Below are the code and all the weights of a small trained network. Each question names an input and a class and asks about switching units off, where a switched-off unit gives its printed mean instead of its output.

import numpy as np


def w(rows, s, z=0):
    codes = np.array(rows[::2]) - 128.0
    scale = np.full(codes.shape[1], s)
    scale[-1] = z or s
    return codes * scale


def f(y):
    return np.maximum(y, 0)


def log_softmax(a):
    a = a - a.max(-1, keepdims=True)
    return a - np.log(np.exp(a).sum(-1, keepdims=True))


def net(x, mask):
    res = np.array(x, float).reshape(1, 5) / 4 @ E
    y = f(res @ A[0][:, :-1].T + A[0][:, -1])
    res = res + np.where(mask, y, B[0][:, -1]) @ B[0][:, :-1]
    return log_softmax(res[-1] @ U[:, :-1].T + U[:, -1])


A, B = {}, {}
E = w([
[187,129,111,66],'x0',
[162,40,193,97],'x1',
[48,118,170,94],'x2',
[130,96,156,252],'x3',
[76,92,10,150],'x4',
],0.011)
A[0] = w([
[129,72,50,136,74],'n0',
[162,60,147,58,180],'n1',
[127,101,32,78,139],'n2',
[162,94,131,78,206],'n3',
[71,28,110,153,204],'n4',
[174,111,146,150,178],'n5',
[182,122,154,102,144],'n6',
[141,164,98,192,99],'n7',
[168,166,143,206,138],'n8',
[114,80,34,79,133],'n9',
[63,8,125,152,193],'n10',
[95,145,126,174,55],'n11',
[155,119,142,98,99],'n12',
[139,82,161,144,92],'n13',
[35,98,126,209,77],'n14',
[169,41,128,107,177],'n15',
[97,175,113,177,87],'n16',
[150,193,179,200,135],'n17',
[160,87,123,177,65],'n18',
[55,153,182,89,185],'n19',
[158,179,128,116,56],'n20',
[190,137,138,101,143],'n21',
[161,85,156,178,100],'n22',
[153,151,51,108,153],'n23',
[81,152,85,83,134],'n24',
[171,155,124,130,255],'n25',
[133,119,32,114,107],'n26',
[199,218,57,75,77],'n27',
[47,11,130,155,185],'n28',
],0.013,0.0059)
B[0] = w([
[146,159,115,131,198],'n0',
[114,130,152,156,238],'n1',
[107,97,49,163,233],'n2',
[97,104,143,148,215],'n3',
[163,141,191,148,237],'n4',
[114,117,111,159,187],'n5',
[120,90,151,158,194],'n6',
[106,119,131,131,196],'n7',
[100,83,100,112,215],'n8',
[128,125,10,107,234],'n9',
[132,139,183,119,245],'n10',
[123,137,161,140,168],'n11',
[125,109,168,142,164],'n12',
[118,113,126,137,170],'n13',
[137,137,166,134,235],'n14',
[103,107,127,157,211],'n15',
[135,126,142,126,187],'n16',
[82,125,44,116,220],'n17',
[116,141,124,137,170],'n18',
[130,153,114,91,223],'n19',
[106,155,130,156,153],'n20',
[122,87,151,153,191],'n21',
[123,113,120,125,190],'n22',
[120,100,122,129,212],'n23',
[135,140,92,137,205],'n24',
[80,108,100,156,205],'n25',
[106,121,96,127,216],'n26',
[99,95,144,166,232],'n27',
[138,141,201,134,249],'n28',
],0.012,0.011)
U = w([
[111,51,39,97,254],'0',
[155,152,136,2,105],'1',
[115,48,188,119,26],'2',
],0.01,0.0027)

Each question gives the input, the list of numbers given to net, and the class t.
The units are the neurons (one row each of A and B). Each row of codes is followed by its name. A weight is (code - 128) times the scale printed after its matrix; where a second scale follows, it is the last column's (A, B and U).
mask holds one flag per neuron, in row order. A switched-off neuron (its flag False) gives its mean, the last column of its row in B, instead of its output. The means were averaged over made-up inputs and are rounded, as every weight is.
A unit's drop is (log p(t) with every unit on - log p(t) with that unit switched off) / (log p(t) with every unit on - log p(t) with every unit switched off).
The circuit of an input: a set's keep is (log p(t) with only the set's units on - log p(t) with every unit switched off) / (log p(t) with every unit on - log p(t) with every unit switched off). Starting from the 12 units with the biggest drops (on a tie, the unit counted first), units are removed one at a time, each time the one whose removal leaves the highest keep (on an exact tie, the one counted first), for as long as the keep stays at least 0.8.
units of the circuit, in order: the units of the circuit, biggest drop first
top k neurons: the k neurons with the biggest drops, biggest first
drop of u: that unit's drop, to one decimal
input [-6,-6,4,3,-8], class 0: units of the circuit, in order => n17
input [-6,3,7,-5,-6], class 1: units of the circuit, in order => n19; n27
input [-2,2,8,-2,2], class 1: top 2 neurons => n19; n27
input [-8,1,2,-4,4], class 2: top 3 neurons => n28; n4; n17
input [-4,1,-1,3,-4], class 0: top 2 neurons => n17; n4
input [-5,-1,0,0,7], class 2: top 2 neurons => n28; n4
input [-1,-4,8,5,-8], class 1: top 2 neurons => n2; n19
input [8,2,-6,8,-4], class 0: top 2 neurons => n17; n28
input [0,4,7,-3,4], class 2: drop of n28 => 0.5
input [3,0,8,-6,-4], class 1: drop of n19 => 1.1
input [2,0,-8,-6,-4], class 2: drop of n9 => 0.2
input [0,-6,2,6,7], class 2: drop of n14 => 0.2
